Here is a tiny trained network, its code and every weight. The questions are about switching its units off for an input and a target symbol, where a switched-off unit gives its printed mean instead of its output.

import numpy as np


def w(rows, s, z=0):
    codes = np.array(rows[::2]) - 128.0
    scale = np.full(codes.shape[1], s)
    scale[-1] = z or s
    return codes * scale


def norm(h):
    return h / np.sqrt((h * h).mean(-1, keepdims=True) + 1e-5)


def f(y):
    return np.maximum(y, 0)


def softmax(a):
    e = np.exp(a - a.max(-1, keepdims=True))
    return e / e.sum(-1, keepdims=True)


def log_softmax(a):
    a = a - a.max(-1, keepdims=True)
    return a - np.log(np.exp(a).sum(-1, keepdims=True))


def net(x, mask):
    ids = ['αβγεζθλμξπστφψ'.index(c) for c in x.split()]
    T = len(ids)
    res = E[ids] + P[:T]
    r = norm(res)
    for j in range(3):
        rows = slice(2 * j, 2 * j + 2)
        q, k, v = (r @ M[0][rows].T for M in (Q, K, V))
        z = softmax(np.where(np.tri(T) > 0, q @ k.T / 2**0.5, -1e9)) @ v
        o = O[0][rows]
        res = res + np.where(mask[j], z, o[:, -1]) @ o[:, :-1]
    y = f(norm(res) @ A[0][:, :-1].T + A[0][:, -1])
    res = res + np.where(mask[3:7], y, B[0][:, -1]) @ B[0][:, :-1]
    return log_softmax(norm(res)[-1] @ U[:, :-1].T + U[:, -1])


Q, K, V, O, A, B = {}, {}, {}, {}, {}, {}
E = w([
[149,158,114,34],'α',
[7,158,109,75],'β',
[161,182,102,88],'γ',
[51,112,241,154],'ε',
[59,112,211,145],'ζ',
[203,169,141,142],'θ',
[78,139,149,141],'λ',
[140,169,90,112],'μ',
[69,159,105,124],'ξ',
[110,154,119,145],'π',
[91,131,183,172],'σ',
[118,160,107,92],'τ',
[203,143,182,71],'φ',
[98,165,141,224],'ψ',
],0.011)
P = w([
[88,231,123,142],'0',
[104,142,202,107],'1',
[110,148,110,135],'2',
[87,234,159,136],'3',
[136,103,175,109],'4',
[116,122,102,135],'5',
[94,249,212,110],'6',
[135,94,155,107],'7',
[126,118,89,139],'8',
],0.014)
Q[0] = w([
[151,174,148,138],'h0',
[123,249,109,166],'h0',
[170,3,157,118],'h1',
[107,163,154,143],'h1',
[158,152,150,152],'h2',
[46,144,155,122],'h2',
],0.02)
K[0] = w([
[167,45,96,130],'h0',
[138,25,34,153],'h0',
[101,252,209,126],'h1',
[138,62,99,192],'h1',
[180,67,58,96],'h2',
[14,104,122,158],'h2',
],0.014)
V[0] = w([
[104,168,190,83],'h0',
[152,170,3,241],'h0',
[183,176,115,19],'h1',
[190,164,208,198],'h1',
[148,114,164,172],'h2',
[119,154,58,148],'h2',
],0.014)
O[0] = w([
[112,107,192,51,253],'h0',
[108,232,9,222,223],'h0',
[198,255,100,7,174],'h1',
[215,165,198,236,162],'h1',
[185,172,150,111,104],'h2',
[168,41,24,156,135],'h2',
],0.0091,0.0055)
A[0] = w([
[167,68,142,168,62],'n0',
[137,183,95,164,152],'n1',
[24,106,90,223,81],'n2',
[81,123,119,6,1],'n3',
],0.016,0.0032)
B[0] = w([
[211,175,155,150,148],'n0',
[48,74,162,126,234],'n1',
[235,79,106,71,255],'n2',
[116,1,230,212,237],'n3',
],0.011,0.0075)
U = w([
[145,127,129,3,166],'α',
[65,33,141,160,53],'β',
[112,191,118,61,175],'γ',
[87,127,169,182,72],'ε',
[106,90,163,172,121],'ζ',
[132,199,139,188,218],'θ',
[219,68,90,71,21],'λ',
[101,162,96,96,186],'μ',
[127,88,84,76,135],'ξ',
[131,89,71,149,230],'π',
[237,97,162,196,3],'σ',
[14,118,117,112,75],'τ',
[241,190,164,74,195],'φ',
[119,79,123,249,4],'ψ',
],0.017,0.0038)

Each question gives the input, a string of symbols that net reads in full, and the target symbol t.
The units are the heads (2 rows each of Q, K, V and O) and the neurons (one row each of A and B). Each row of codes is followed by its name. A weight is (code - 128) times the scale printed after its matrix; where a second scale follows, it is the last column's (O, A, B and U).
mask holds one flag per unit, heads first, then neurons. A switched-off unit (its flag False) gives its mean, the last column of its rows in O or B, instead of its output. The means were averaged over made-up inputs and are rounded, as every weight is.
A unit's drop is (log p(t) with every unit on - log p(t) with that unit switched off) / (log p(t) with every unit on - log p(t) with every unit switched off).
The circuit of an input: a set's keep is (log p(t) with only the set's units on - log p(t) with every unit switched off) / (log p(t) with every unit on - log p(t) with every unit switched off). Starting from all 7 units, units are removed one at a time, each time the one whose removal leaves the highest keep (on an exact tie, the one counted first), for as long as the keep stays at least 0.8.
circuit, biggest first: the units of the circuit, biggest drop first
top k neurons: the k neurons with the biggest drops, biggest first
heads that matter: for each layer, one digit per head in row order, 1 if its drop is at least 0.15 and else 0, layers parted by /
input ψ μ ψ π, target ψ: heads that matter	110
input π λ μ θ θ φ, target φ: circuit, biggest first	(h1; n3)
input α γ ζ ζ ε α θ, target α: circuit, biggest first	(h1)
input θ θ β ξ β λ π, target λ: heads that matter	010
input ζ φ φ ξ ε ξ θ θ σ, target σ: heads that matter	010
input φ γ α θ φ σ, target σ: circuit, biggest first	(h1; n0; n2)
input ψ π θ σ θ λ φ, target λ: heads that matter	010
input θ γ μ ε π λ ψ, target λ: heads that matter	010
input α θ ε π π, target φ: heads that matter	110
input π ζ θ λ, target θ: heads that matter	110
input α γ π θ, target π: heads that matter	110
input ξ θ π ψ, target π: heads that matter	100
input σ ψ ε α θ β ζ, target β: circuit, biggest first	(h1; n3)
input λ α π τ, target π: circuit, biggest first	(h0; n2; h1)
input ξ β π β π φ ζ, target φ: circuit, biggest first	(h1)
input γ π λ α, target λ: circuit, biggest first	(h1; n2)
input θ α θ ξ, target θ: heads that matter	010
input ψ θ θ γ, target θ: heads that matter	110
input φ θ α θ π α ψ θ, target φ: heads that matter	010
input ζ γ θ φ ζ λ θ γ, target φ: top neuron	(n1)
input α γ π, target π: heads that matter	100
input ζ α ζ β ζ β γ ε λ, target λ: top 3 neurons	(n2; n1; n3)
input φ θ ε θ σ, target φ: top 2 neurons	(n3; n1)
input ψ π θ θ ψ λ ψ π φ, target φ: top 2 neurons	(n3; n1)
input π γ ζ ψ π π φ, target π: circuit, biggest first	(h0; h1; n2)
input σ θ β α, target β: circuit, biggest first	(n3; h1)
